Below is a small trained network, with its code and all its weights. Each question gives an input and a target symbol and asks what happens when units are switched off, that is, made to give their printed mean instead of their output.

import numpy as np


def w(rows, s, z=0):
    codes = np.array(rows[::2]) - 128.0
    scale = np.full(codes.shape[1], s)
    scale[-1] = z or s
    return codes * scale


def f(y):
    return np.maximum(y, 0)


def softmax(a):
    e = np.exp(a - a.max(-1, keepdims=True))
    return e / e.sum(-1, keepdims=True)


def log_softmax(a):
    a = a - a.max(-1, keepdims=True)
    return a - np.log(np.exp(a).sum(-1, keepdims=True))


def net(x, mask):
    ids = ['ΘΞΣΦαβδεζπτψω'.index(c) for c in x.split()]
    T = len(ids)
    res = E[ids] + P[:T]
    r = res
    for j in range(3):
        rows = slice(3 * j, 3 * j + 3)
        q, k, v = (r @ M[0][rows].T for M in (Q, K, V))
        z = softmax(np.where(np.tri(T) > 0, q @ k.T / 3**0.5, -1e9)) @ v
        o = O[0][rows]
        res = res + np.where(mask[j], z, o[:, -1]) @ o[:, :-1]
    y = f(res @ A[0][:, :-1].T + A[0][:, -1])
    res = res + np.where(mask[3:19], y, B[0][:, -1]) @ B[0][:, :-1]
    return log_softmax(res[-1] @ U[:, :-1].T + U[:, -1])


Q, K, V, O, A, B = {}, {}, {}, {}, {}, {}
E = w([
[72,139,10],'Θ',
[66,119,137],'Ξ',
[190,128,99],'Σ',
[107,125,153],'Φ',
[139,92,76],'α',
[130,129,179],'β',
[254,154,144],'δ',
[40,141,105],'ε',
[195,153,193],'ζ',
[132,157,140],'π',
[86,167,102],'τ',
[214,54,168],'ψ',
[104,142,140],'ω',
],0.01)
P = w([
[82,189,186],'0',
[130,59,118],'1',
[176,170,84],'2',
[144,32,102],'3',
[199,178,67],'4',
[156,12,88],'5',
[214,182,49],'6',
[176,6,77],'7',
],0.013)
Q[0] = w([
[88,67,188],'H1',
[125,6,159],'H1',
[169,220,116],'H1',
[104,135,143],'H2',
[147,120,117],'H2',
[139,113,143],'H2',
[117,108,138],'H3',
[118,191,147],'H3',
[117,171,133],'H3',
],0.025)
K[0] = w([
[31,122,206],'H1',
[80,201,252],'H1',
[218,66,57],'H1',
[128,67,103],'H2',
[124,171,150],'H2',
[126,127,202],'H2',
[124,168,133],'H3',
[205,72,7],'H3',
[178,91,96],'H3',
],0.011)
V[0] = w([
[212,134,244],'H1',
[220,129,97],'H1',
[238,91,208],'H1',
[136,16,66],'H2',
[120,228,149],'H2',
[141,183,57],'H2',
[81,61,192],'H3',
[185,176,83],'H3',
[190,181,80],'H3',
],0.011)
O[0] = w([
[70,5,169,186],'H1',
[104,132,186,112],'H1',
[106,39,208,111],'H1',
[196,122,146,4],'H2',
[53,141,129,232],'H2',
[105,165,190,170],'H2',
[190,56,90,136],'H3',
[57,195,201,110],'H3',
[66,184,187,110],'H3',
],0.014,0.0039)
A[0] = w([
[172,76,131,47],'N1',
[137,59,168,118],'N2',
[104,91,162,254],'N3',
[203,168,57,137],'N4',
[71,207,167,86],'N5',
[205,168,52,133],'N6',
[175,56,105,223],'N7',
[118,168,77,139],'N8',
[161,79,111,219],'N9',
[222,244,125,110],'N10',
[1,179,196,100],'N11',
[201,65,68,65],'N12',
[36,103,121,44],'N13',
[99,250,133,213],'N14',
[157,136,158,209],'N15',
[111,86,188,35],'N16',
],0.008,0.0091)
B[0] = w([
[127,51,110,155],'N1',
[117,75,45,206],'N2',
[60,245,121,248],'N3',
[140,117,223,237],'N4',
[156,249,202,187],'N5',
[139,118,223,241],'N6',
[83,199,167,248],'N7',
[165,82,131,197],'N8',
[50,175,159,223],'N9',
[92,139,2,231],'N10',
[237,92,52,222],'N11',
[212,160,93,205],'N12',
[241,137,229,174],'N13',
[157,19,147,254],'N14',
[84,117,97,166],'N15',
[216,46,104,176],'N16',
],0.0076,0.013)
U = w([
[114,162,126,254],'Θ',
[138,53,63,104],'Ξ',
[119,130,99,194],'Σ',
[98,125,10,104],'Φ',
[63,208,79,103],'α',
[181,100,216,85],'β',
[39,197,172,119],'δ',
[200,61,52,46],'ε',
[134,131,136,187],'ζ',
[98,226,238,126],'π',
[80,103,201,165],'τ',
[163,42,157,71],'ψ',
[171,205,98,82],'ω',
],0.012,0.0076)

Each question gives the input, a string of symbols that net reads in full, and the target symbol t.
The units are the heads (3 rows each of Q, K, V and O) and the neurons (one row each of A and B). Each row of codes is followed by its name. A weight is (code - 128) times the scale printed after its matrix; where a second scale follows, it is the last column's (O, A, B and U).
mask holds one flag per unit, heads first, then neurons. A switched-off unit (its flag False) gives its mean, the last column of its rows in O or B, instead of its output. The means were averaged over made-up inputs and are rounded, as every weight is.
A unit's drop is (log p(t) with every unit on - log p(t) with that unit switched off) / (log p(t) with every unit on - log p(t) with every unit switched off).
The circuit of an input: a set's keep is (log p(t) with only the set's units on - log p(t) with every unit switched off) / (log p(t) with every unit on - log p(t) with every unit switched off). Starting from the 12 units with the biggest drops (on a tie, the unit counted first), units are removed one at a time, each time the one whose removal leaves the highest keep (on an exact tie, the one counted first), for as long as the keep stays at least 0.8.
units of the circuit, in order: the units of the circuit, biggest drop first
top k neurons: the k neurons with the biggest drops, biggest first
which heads matter: for each layer, one digit per head in row order, 1 if its drop is at least 0.15 and else 0, layers parted by /
input δ ζ ψ Θ ω ζ Θ, target ω: top 2 neurons : (N10 N5)
input ε δ ζ ζ β Σ π, target π: units of the circuit, in order : (H3)
input β τ ζ ω Θ α α ζ, target Φ: which heads matter : 101
input Θ α Θ ζ, target ε: top 2 neurons : (N10 N14)
input ζ α ζ τ, target τ: which heads matter : 100
input Θ ε α Σ, target ε: which heads matter : 100
input β Ξ ε Ξ τ ψ ζ Ξ, target Φ: which heads matter : 101
input Θ τ δ ε β ω ω Θ, target ε: which heads matter : 100
input β δ ζ, target β: top 4 neurons : (N11 N13 N16 N10)
input ζ τ Σ, target π: which heads matter : 101
input δ ζ ζ, target β: top 2 neurons : (N11 N13)
input Θ ψ π Ξ, target ε: units of the circuit, in order : (H1 N14 N3)
input Ξ δ ω π δ δ π β, target β: top 2 neurons : (N6 N4)
input π τ ψ α, target α: units of the circuit, in order : (N14 N11 N6)
input Θ δ δ ζ β, target β: units of the circuit, in order : (N11 H1 H3)
input Φ π Θ Θ β ζ Φ, target ω: units of the circuit, in order : (H1)
input ε ω Σ δ Ξ δ ψ α, target ω: top 2 neurons : (N12 N14)
input ζ ω Φ ω, target τ: units of the circuit, in order : (H1 N3)
input β Σ ψ, target τ: top 2 neurons : (N10 N11)
input τ ψ Σ ψ Φ, target τ: units of the circuit, in order : (H1)
input ε ε Θ β ε ψ, target ω: top 2 neurons : (N12 N14)
input Σ ζ ω β ε δ Φ β, target δ: top 2 neurons : (N14 N11)
